Here is a tiny trained network, its code and every weight. The questions are about switching its units off for an input and a target symbol, where a switched-off unit gives its printed mean instead of its output.

import numpy as np


def w(rows, s, z=0):
    codes = np.array(rows[::2]) - 128.0
    scale = np.full(codes.shape[1], s)
    scale[-1] = z or s
    return codes * scale


def norm(h):
    return h / np.sqrt((h * h).mean(-1, keepdims=True) + 1e-5)


def softmax(a):
    e = np.exp(a - a.max(-1, keepdims=True))
    return e / e.sum(-1, keepdims=True)


def log_softmax(a):
    a = a - a.max(-1, keepdims=True)
    return a - np.log(np.exp(a).sum(-1, keepdims=True))


def net(x, mask):
    ids = ['ΘΠαβζητω'.index(c) for c in x.split()]
    T = len(ids)
    res = E[ids] + P[:T]
    u = 0
    for l in range(2):
        r = norm(res)
        for j in range(3):
            rows = slice(2 * j, 2 * j + 2)
            q, k, v = (r @ M[l][rows].T for M in (Q, K, V))
            z = softmax(np.where(np.tri(T) > 0, q @ k.T / 2**0.5, -1e9)) @ v
            o = O[l][rows]
            res = res + np.where(mask[u + j], z, o[:, -1]) @ o[:, :-1]
        u += 3
    return log_softmax(norm(res)[-1] @ U[:, :-1].T + U[:, -1])


Q, K, V, O = {}, {}, {}, {}
E = w([
[106,183,55],'Θ',
[110,112,173],'Π',
[120,148,167],'α',
[129,164,167],'β',
[126,173,176],'ζ',
[123,168,186],'η',
[127,169,172],'τ',
[255,57,151],'ω',
],0.0069)
P = w([
[28,119,103],'0',
[167,155,192],'1',
[255,188,173],'2',
[252,199,133],'3',
[242,199,119],'4',
[231,196,102],'5',
[210,186,100],'6',
[186,169,101],'7',
[166,162,79],'8',
[133,153,77],'9',
[108,139,67],'10',
[96,121,62],'11',
],0.0021)
Q[0] = w([
[251,83,71],'L0H0',
[135,30,40],'L0H0',
[132,215,223],'L0H1',
[55,114,167],'L0H1',
[69,139,93],'L0H2',
[8,207,191],'L0H2',
],0.014)
K[0] = w([
[199,110,107],'L0H0',
[171,62,64],'L0H0',
[218,131,115],'L0H1',
[149,178,147],'L0H1',
[160,90,103],'L0H2',
[253,109,156],'L0H2',
],0.019)
V[0] = w([
[105,197,248],'L0H0',
[200,137,150],'L0H0',
[130,182,142],'L0H1',
[34,169,142],'L0H1',
[150,64,40],'L0H2',
[1,87,87],'L0H2',
],0.0081)
O[0] = w([
[138,255,66,254],'L0H0',
[109,154,199,141],'L0H0',
[123,128,81,165],'L0H1',
[169,218,103,130],'L0H1',
[130,50,205,51],'L0H2',
[44,184,205,41],'L0H2',
],0.0072,0.0093)
Q[1] = w([
[145,56,194],'L1H0',
[92,158,198],'L1H0',
[47,175,127],'L1H1',
[168,149,161],'L1H1',
[255,133,128],'L1H2',
[76,171,137],'L1H2',
],0.023)
K[1] = w([
[76,216,166],'L1H0',
[108,175,45],'L1H0',
[221,136,32],'L1H1',
[51,171,177],'L1H1',
[114,93,254],'L1H2',
[188,194,79],'L1H2',
],0.019)
V[1] = w([
[95,182,112],'L1H0',
[64,83,56],'L1H0',
[149,153,220],'L1H1',
[247,132,97],'L1H1',
[154,94,77],'L1H2',
[143,127,110],'L1H2',
],0.014)
O[1] = w([
[192,73,124,254],'L1H0',
[65,98,60,47],'L1H0',
[169,87,57,49],'L1H1',
[75,4,162,254],'L1H1',
[152,153,186,77],'L1H2',
[152,136,173,140],'L1H2',
],0.011,0.005)
U = w([
[131,244,99,223],'Θ',
[178,93,89,137],'Π',
[113,26,88,150],'α',
[135,122,188,35],'β',
[111,137,176,49],'ζ',
[122,131,167,3],'η',
[116,133,174,58],'τ',
[23,146,165,226],'ω',
],0.011,0.0034)

Each question gives the input, a string of symbols that net reads in full, and the target symbol t.
The units are the heads (2 rows each of Q, K, V and O). Each row of codes is followed by its name. A weight is (code - 128) times the scale printed after its matrix; where a second scale follows, it is the last column's (O and U).
mask holds one flag per head, layer by layer. A switched-off head (its flag False) gives its mean, the last column of its rows in O, instead of its output. The means were averaged over made-up inputs and are rounded, as every weight is.
A unit's drop is (log p(t) with every unit on - log p(t) with that unit switched off) / (log p(t) with every unit on - log p(t) with every unit switched off).
The circuit of an input: a set's keep is (log p(t) with only the set's units on - log p(t) with every unit switched off) / (log p(t) with every unit on - log p(t) with every unit switched off). Starting from all 6 units, units are removed one at a time, each time the one whose removal leaves the highest keep (on an exact tie, the one counted first), for as long as the keep stays at least 0.8.
units of the circuit, in order: the units of the circuit, biggest drop first
most important unit: the unit with the biggest drop
heads that matter: for each layer, one digit per head in row order, 1 if its drop is at least 0.15 and else 0, layers parted by /
drop of u: that unit's drop, to one decimal
input ω Θ Θ β τ τ Π ζ Θ ζ, target ω: units of the circuit, in order -> (L1H0, L1H1)
input ω Θ Π η τ α Π η Θ τ, target ω: heads that matter -> 000 / 100
input ω ζ Θ Θ τ τ, target ω: units of the circuit, in order -> (L1H0, L0H1)
input Π Π α α τ ζ Π, target α: units of the circuit, in order -> (L1H1)
input α Π η β Θ ω η, target α: heads that matter -> 011 / 010
input ω τ β, target ω: units of the circuit, in order -> (L1H0, L0H1)
input α Π Θ Π τ Π Π ω Θ Θ Π Π, target α: heads that matter -> 011 / 010
input α Θ ζ β Θ Θ β Θ Θ ω, target α: units of the circuit, in order -> (L0H0, L0H2, L1H0, L1H2)
input ω α ζ, target ω: units of the circuit, in order -> (L1H0, L0H1)
input Θ Θ α η α Π α α Θ τ Θ α, target α: heads that matter -> 001 / 110
input Θ ζ β Π η η η τ Θ ω, target Θ: units of the circuit, in order -> (L1H1, L0H2, L0H0)
input Θ β τ ζ Π τ Θ Π ω, target Θ: drop of L1H0 -> 0.0
input α β ζ ω β, target α: drop of L0H0 -> -0.2
input α Θ β ζ α Θ β Π Θ ω α, target α: most important unit -> L0H2
input ω Θ Θ ζ Θ Θ ζ Θ, target ω: drop of L1H0 -> 1.0
